In the rows, zero is written as 128.
Known rows:
[ 67 108 105 137 105 156 147 186  96]: gela
[107 168  66 102  79 157 122 172 126]: tedranum
[ 68 138 104 139  86 160 172 226  70]: viplos
[ 76 124  64 125  94 162 139 196  69]: votratram
[ 87 114 101 112 105 153 136 147 123]: stavul
[ 87 117 108 130  99 157 140 186 116]: stobren
[ 85 112 107 119 104 151 143 158 119]: rotrun
[ 86 106 106 124 102 137 146 164 130]: flugam
[ 85 107 104  96 115 153 129 115 124]: plavuplo
[ 86 138 105 131  86 152 152 212 106]: stavil
[ 68 110 106 108 112 177 127 153  96]: fupestur
[ 73 146 102 119  93 178 137 205  84]: komen
[ 96 117 114 117 110 153 120 168 118]: stagre
[ 68 118 108 127  99 158 163 187  75]: nedribrim
[123 125 105 109 111 134 123  79 163]: flazom
[ 91 125 108 122 111 151 131 159 123]: skoplis
[ 67 105 106 126 110 164 138 162 105]: brefan
[ 86 148  59 122  87 155 133 186 105]: brubrun
[ 95 132 109 110 101 126 136 174 122]: gruski
[112 152  58  63 103 153  84 109 134]: tugim
[118 115  85 107 109 135 114 110 139]: flistu
[ 92 107 114 106 114 148 124 139 123]: nuske
[ 88 137 101 111 103 127 148 166 127]: sudral
[112 114  78  99 113 140 108 102 136]: drosom
[ 87  99 112 122 107 144 148 144 122]: bulur
[ 94 117 107 100 117 141 128 111 128]: platro
[118 132  79 110 106 129 123  89 173]: vuklok
[105 131  66 119  89 158 121 171 123]: festi
[ 90 135 102 116 103 126 145 153 128]: skelo
[ 89 119 103  94 121 149 120 107 132]: rori
[ 87 115 106 112 116 138 130 126 137]: gutra
[ 87  98 110 123 107 145 149 146 116]: vamarik
[ 84 100 109 126 104 138 162 154 111]: puve

Facts:
bofla μ b; brabruk μ c; brefan μ d
breklal μ a; bride μ e; bronem μ c
bronizal μ d; brono μ b; brubrun μ f
brudris μ f; bulur μ c; butrin μ a
detin μ c; dravo μ b; driton μ e
drosom μ e; drozur μ b; famak μ d
farufel μ e; febo μ a; festi μ a
flazom μ c; flevuflor μ b; flistu μ c
floplis μ b; flugam μ f; fupestur μ b
gela μ f; greka μ b; grotrun μ c
gruski μ f; gutra μ d; kanes μ a
kiskan μ a; klaste μ a; klidrum μ f
kloken μ c; klufazik μ e; komen μ a
lages μ b; lestube μ a; luskil μ f
meluri μ d; mibrir μ b; nedribrim μ e
novun μ b; nuske μ b; peras μ a
pibik μ b; piplal μ e; platro μ c
plavuplo μ e; pleskem μ e; plogir μ e
plonon μ b; plonum μ b; poflem μ c
potok μ b; puple μ a; puve μ e
regok μ e; rino μ e; rito μ d
rori μ b; rotrun μ b; seklur μ e
serugon μ b; skatrim μ d; skegustam μ b
skelo μ f; skoplis μ a; solom μ b
stagre μ a; stavil μ a; stavul μ b
stilezom μ a; stobren μ a; stoflol μ b
sudral μ d; taris μ e; tedranum μ a
tegar μ c; tozik μ a; trazar μ b
trudras μ a; tuflomo μ a; tugim μ b
vamarik μ c; vestiskem μ c; viklom μ d
vilir μ a; viplos μ b; votratram μ c
vuklok μ d; zeplu μ f; zesos μ c
zisas μ e; zute μ e; bronem σ flugam
bronem σ stobren; brubrun σ bofla; brubrun σ klufazik
brubrun σ flistu; brudris σ stavul; brudris σ febo
butrin σ plavuplo; butrin σ plonum; butrin σ trudras
butrin σ kiskan; butrin σ stavul; famak σ plonum
famak σ kanes; famak σ tuflomo; gruski σ gela
kloken σ platro; komen σ plonum; komen σ rori
komen σ skegustam; lestube σ viklom; lestube σ puve
lestube σ luskil; lestube σ greka; meluri σ taris
meluri σ puve; meluri σ rotrun; meluri σ klidrum
nedribrim σ skoplis; nedribrim σ nuske; nedribrim σ tegar
novun σ stagre; novun σ detin; novun σ bride
novun σ luskil; novun σ bronizal; peras σ tuflomo
peras σ fupestur; piplal σ brabruk; piplal σ trudras
pleskem σ vestiskem; pleskem σ platro; pleskem σ grotrun
pleskem σ driton; plogir σ gutra; plogir σ bulur
plogir σ drosom; plogir σ greka; plogir σ breklal
plonon σ stagre; plonon σ taris; plonon σ flugam
plonon σ regok; potok σ plavuplo; potok σ kiskan
potok σ platro; puple σ vestiskem; puple σ vamarik
puple σ grotrun; puple σ greka; rino σ klaste
rino σ zisas; seklur σ poflem; seklur σ brono
seklur σ kiskan; serugon σ vilir; serugon σ gela
skatrim σ drozur; skelo σ regok; skelo σ pibik
solom σ taris; solom σ stilezom; solom σ drosom
solom σ skegustam; stavil σ brefan; stavil σ flazom
stoflol σ vilir; stoflol σ rito; sudral σ detin
sudral σ breklal; sudral σ nuske; tedranum σ kiskan
tedranum σ klufazik; tedranum σ festi; tedranum σ lages
tozik σ trazar; tozik σ flistu; tozik σ tegar
tozik σ driton; tugim σ brabruk; tugim σ kiskan
tugim σ fupestur; tugim σ rori; viplos σ febo
viplos σ driton; votratram σ stilezom; zeplu σ puve
zeplu σ trazar; zeplu σ festi; zeplu σ driton
zesos σ vuklok; zesos σ zisas; zesos σ klidrum
zute σ klufazik; bofla φ h; brabruk φ g
brefan φ i; breklal φ g; bride φ i
bronem φ j; bronizal φ h; brono φ i
brubrun φ i; brudris φ j; bulur φ h
butrin φ j; detin φ j; dravo φ g
driton φ g; drosom φ j; drozur φ h
famak φ j; farufel φ i; febo φ i
festi φ h; flazom φ j; flevuflor φ h
flistu φ j; floplis φ h; flugam φ h
fupestur φ i; gela φ i; greka φ g
grotrun φ g; gruski φ j; gutra φ g
kanes φ g; kiskan φ j; klaste φ g
klidrum φ h; kloken φ i; klufazik φ h
komen φ i; lages φ i; lestube φ i
luskil φ g; meluri φ i; mibrir φ i
nedribrim φ i; novun φ i; nuske φ j
peras φ i; pibik φ g; piplal φ j
platro φ g; plavuplo φ h; pleskem φ h
plogir φ h; plonon φ g; plonum φ h
poflem φ j; potok φ g; puple φ h
puve φ h; regok φ g; rino φ i
rito φ i; rori φ g; rotrun φ h
seklur φ i; serugon φ j; skatrim φ i
skegustam φ i; skelo φ g; skoplis φ g
solom φ h; stagre φ j; stavil φ h
stavul φ h; stilezom φ i; stobren φ h
stoflol φ g; sudral φ g; taris φ j
tedranum φ h; tegar φ i; tozik φ h
trazar φ g; trudras φ g; tuflomo φ h
tugim φ j; vamarik φ h; vestiskem φ j
viklom φ g; vilir φ i; viplos φ i
votratram φ i; vuklok φ g; zeplu φ h
zesos φ i; zisas φ h; zute φ g
bofla Ξ brubrun; bofla Ξ piplal; bride Ξ dravo
bronizal Ξ lestube; brubrun Ξ vuklok; brubrun Ξ tedranum
butrin Ξ skatrim; drosom Ξ vuklok; drosom Ξ brubrun
febo Ξ vuklok; festi Ξ drosom; festi Ξ flistu
festi Ξ stoflol; flevuflor Ξ drosom; flevuflor Ξ flistu
flistu Ξ vuklok; floplis Ξ klaste; floplis Ξ mibrir
floplis Ξ vuklok; floplis Ξ flazom; greka Ξ pibik
grotrun Ξ brubrun; grotrun Ξ tugim; klaste Ξ tuflomo
klufazik Ξ vuklok; klufazik Ξ farufel; lestube Ξ vuklok
piplal Ξ vuklok; plonon Ξ tuflomo; poflem Ξ tuflomo
skatrim Ξ tedranum; stilezom Ξ tugim; stoflol Ξ mibrir
tegar Ξ vuklok; tegar Ξ farufel; tegar Ξ brubrun
tozik Ξ zesos; tugim Ξ vuklok; tugim Ξ tedranum
votratram Ξ tedranum; zesos Ξ vuklok

Rows:
[100 137 102  70 116 166  81 111 135] => kiskan
[100 117  57  99  99 148 117 124 123] => klufazik
[ 96 154  92  76 109 151 117 118 126] => potok
[ 87 151  74 145  80 168 146 234  85] => lestube
[ 98 116  68 112  99 142 122 151 138] => bronizal
[ 99 135  96 125  99 168 140 136 129] => mibrir
[113 140  67  76 104 141  97 107 131] => piplal
[119 146  96 118 101 144 127 123 158] => klaste
[ 69 115 111 145 101 178 142 205  82] => vilir
[ 65 129 108 133  91 153 163 214  86] => meluri
[ 69 127 103  94 107 170 132 139  95] => seklur
[ 87 116 101 102 107 158 130 136 126] => plonum
[ 88 104 107 109 121 139 139 111 125] => regok
[ 86 145 106 136  83 147 162 226  99] => puple
[ 62  91 106 124 116 170 139 144  85] => bride
[ 84 134 103 115  89 133 173 183 101] => pleskem
[ 87 113 108 121 111 131 160 147 115] => driton
[ 87 114  82 123 105 164 130 124 111] => farufel
[100 111  58 113 112 141 113 129 118] => grotrun
[ 97 135 104  89 108 137 116 144 132] => famak
[ 78 104  63 134 103 166 126 173  86] => tegar
[109 160 102 118  92 130 156 145 142] => plonon
[ 96 134 111 112 102 139 140 175 110] => serugon
[ 69 126 108 133  96 165 158 200  81] => novun
[ 97 119 112 109 105 134 136 150 113] => bronem
[122 153 117 122  90 149 147 128 164] => tuflomo

Now the same things, written a new way:
Known rows:
[108 108 125 130 106 172 104 133 144 122 121  78 117 148]: stavil
[118  97  64 122 114 200 128 138 162 148 155 127 114 151]: mibrir
[ 93 137 100 109 113 170 128 122 116 111 105 121 117 163]: stoflol
[101  71  70 124  94 160  70 113 167 128 149 125 130 156]: festi
[117  86 131 131 180 136  87 140 145 123 127  68 116 158]: zeplu
[122  37  96 142 163 138 105 153 188 123 111 139 104 143]: driton
[ 99  83 127 123 176 126  74 176 180 128 118  84 121 147]: pleskem
[121  42  91 144 123 172 103 134 157 124 135 121 120 136]: vestiskem
[124  68 106 138 137 186  96 132 184 112 131 148 131 135]: platro
[100 132 145 108 133 195 107 150 199  98 114 118 155 126]: potok
[ 97  62  60 113  89 172  90 121 154 130 146 132 136 171]: floplis
[107 114  70 115 139 222 131 106 160 145 141 149  76 136]: vuklok
[101 138 104 114 125 145  97 125 114 146 123  92 108 147]: lestube
[126  47  98 135 109 187 126 114 154 122 118 148 115 143]: viklom
[123  42 100 137 105 163 117 122 155 117 103 145 114 147]: greka
[103  87  63 125 127 182  93 116 153 128 141 131 107 137]: flistu
[ 92  83  55 113  87 159 109 119 162 133 130 125  99 144]: drosom
[111 117 136 131 149 169  87 154 156 134 131  96 151 131]: kloken
[125  79 101 138  90 189 123 119 174 109 132 144 121 133]: trudras
[129  45  94 134  91 181 121 138 173 143 139 124 127 141]: lages
[118 130 125 130 110 160 130 119 133 101 101 103 113 145]: skelo
[117  49  87 139  87 175 114 139 179 128 126 104 106 150]: zisas
[110 100 127 126  99 159 125 142 124 140 103  89 123 149]: novun
[118  50  92 147  90 193 104 128 156 132 140 114 112 147]: bulur
[ 94  65  77 117  81 168  75 107 170 141 127 124 113 148]: bofla
[131  58  96 142  88 179 118 106 164 126 136  96 106 152]: flugam
[101 110 131 111  95 196 118 132 135 112 112  97 135 134]: famak
[117  58  99 130  73 206 113 129 182 127 136 109 125 143]: plonum
[130  69  94 140  96 181 120 117 165 113 121 139 112 136]: kanes
[132  60  99 138 112 193 135 126 168 118 119 138 106 141]: dravo
[112 104 125 124 139 153 110 129 149 110 122  84 130 134]: brudris
[ 95 117 124 112 102 166 101 117 130 156 110  98 112 131]: skatrim
[101 102 123 117  87 172 136 136 106 117  93  83 110 147]: serugon

Rows:
[112  86 131 127 174 138  87 160 141 144 111  96 128 148] => viplos
[113  81  70 121 109 148  81 114 158 150 151 134 120 143] => febo
[ 95 160 104 106 135 151  89 116 151 145 139  92 111 130] => brubrun
[ 93 145 105 119 103 168  98 123 107 144 123  99 114 145] => zesos
[109  96 123 129 138 154  93 138 136 122 121  81 118 154] => puple
[ 99 100 120 127  99 155 121 150 142 124 102  76 106 154] => plogir
[108  99  66 121 101 178 119 137 177 155 146 121  94 134] => farufel
[ 89 143 130 103  86 192  84 126 178 108 120  99 143 108] => butrin
[101 128 128 121 120 155 119 152 171 104  97 114 123 138] => zute
[ 92 165 126 106 131 213  81 130 184 133 145  83 102 117] => tedranum
[117  45  89 142 106 159 113 147 176 135 125 103 105 155] => puve
[111  66  73 132 102 190 115 132 154 110 147 132 146 152] => poflem
[105 133 128 116  89 176 115 164 188 126 122  91 148 130] => seklur
[113  58  91 131  88 185 110 147 206 126 133 111 120 142] => plavuplo
[101  51  81 121  92 181  87 103 158 144 137 126 118 155] => bronizal
[120  63  90 135  92 164 137 132 173 118 104 137 104 145] => regok
[119  37  88 129 102 178 122 131 155 127 121 121 114 142] => nuske
[108 116 117 123  97 157 131 119 120 108 108  72 114 145] => gruski
[ 74 150  96  98  92 172 108 133 167 121 115  96 119 130] => piplal
[ 75 161 116  83  89 197 100 121 175 118 118 105 133 115] => tugim
[ 89 102 112 114 173 123  55 133 140 133 126  95 115 156] => tozik
[135  70  92 140  77 170 135 114 144 138 139 104 115 145] => gela
[ 88  76  73 112  88 158  81 123 193 134 133 121 119 146] => klufazik
[ 91 135 116 119  88 158  92 109 112 148 104  89 112 137] => votratram

Now the same things, written a new way:
Known rows:
[155 140 104 142 124 126 126 147 186 103 153 117]: taris
[130 138  87 158 131 135 144 192 150  81 162 136]: solom
[112 120 130 157 157 129 143 147 204  92 156 111]: stilezom
[128 132 103 139 146 146 154 160 198 114 127 109]: skegustam
[ 91  93 111 161 164  77 169 176 161  88 141 108]: tugim
[128 138  99 119 153 106 165 149 226 107 112 115]: kiskan
[110 116  78 139 146 112 171 198 175 108 133 113]: seklur
[115 124  87 150 150 140 166 203 165 108 152 117]: pleskem
[130 129  98 136 141 145 150 169 182 123 140 109]: brefan
[133 132 101 138 142 144 150 170 183 127 142 107]: rito
[116 114  84 184 133 123 139 167 142  72 113 116]: stoflol
[137 130 102 140 151 149 150 163 211 101 135 119]: vilir
[143 123  84 145 133 106 140 186 165  84 152 123]: serugon
[132 125  94 158 152 160 153 204 158 104 162 120]: plogir
[132 142 113 132 146 174 150 169 177 111 135 118]: bulur
[ 99  99 103 164 164  73 167 173 157 103 137 109]: piplal
[107 120  91 128 136 135 164 157 214  95  93 105]: trudras
[109 134 134 152 138 101 139 134 159  84 150 118]: tegar
[ 97 129 103 169 148 106 155 176 160  58 163 135]: tozik
[122 106 125 166 168 129 144 178 141  85 146 113]: zesos
[116 141  87 135 105 134 143 152 188  86 126 114]: trazar
[126 138  89 130 128 101 153 181 159  91 127 127]: kloken
[153 128 102 140 133 129 128 186 154  83 150 123]: bronem
[138 123 105 165 169 130 146 148 158 111  96 114]: flazom
[114 143  98 181 146 120 146 146 144  89 136 129]: floplis
[130 117  80 172 111 140 128 181 173  76 157 116]: skelo
[122 122  95 157 156 149 161 198 187  81 147 130]: puple
[125 150  70 168 174 145 173 142 189 111  81 129]: tuflomo
[126 121  76 137 131  73 157 186 156  99 142 123]: famak
[115 138  75 136 135  91 164 182 185  70 134 131]: peras
[137 121  78 154 129 102 138 184 174  93 160 120]: gruski
[150 129 108 136 149 145 137 161 197 117 146 109]: nuske
[127 114  88 159 113 146 131 189 152  82 147 114]: sudral

Rows:
[113 126 126 147 136 110 139 171 151  81 166 119] => votratram
[112 140 119 166 132 138 131 144 153 100 175 115] => bronizal
[115 115 108 184 155 113 137 170 157  56 161 131] => lestube
[102 129 117 162 166 129 162 142 196  98 130 119] => festi
[133 120  89 181 160 170 138 146 185  86  77 112] => klaste
[ 99 137 110 159 146  91 149 128 185  77 138 122] => febo
[ 91 129  98 167 147  85 164 174 159  60 153 139] => tedranum
[110 140  83 128 108 118 153 150 185  98 111 110] => rori
[141 144 104 146 118 142 125 163 178  97 165 122] => bride
[114 131 102 118 132 146 158 154 194 107  96 103] => platro
[106 107 117 156 152 121 149 178 161 108 168 104] => skatrim

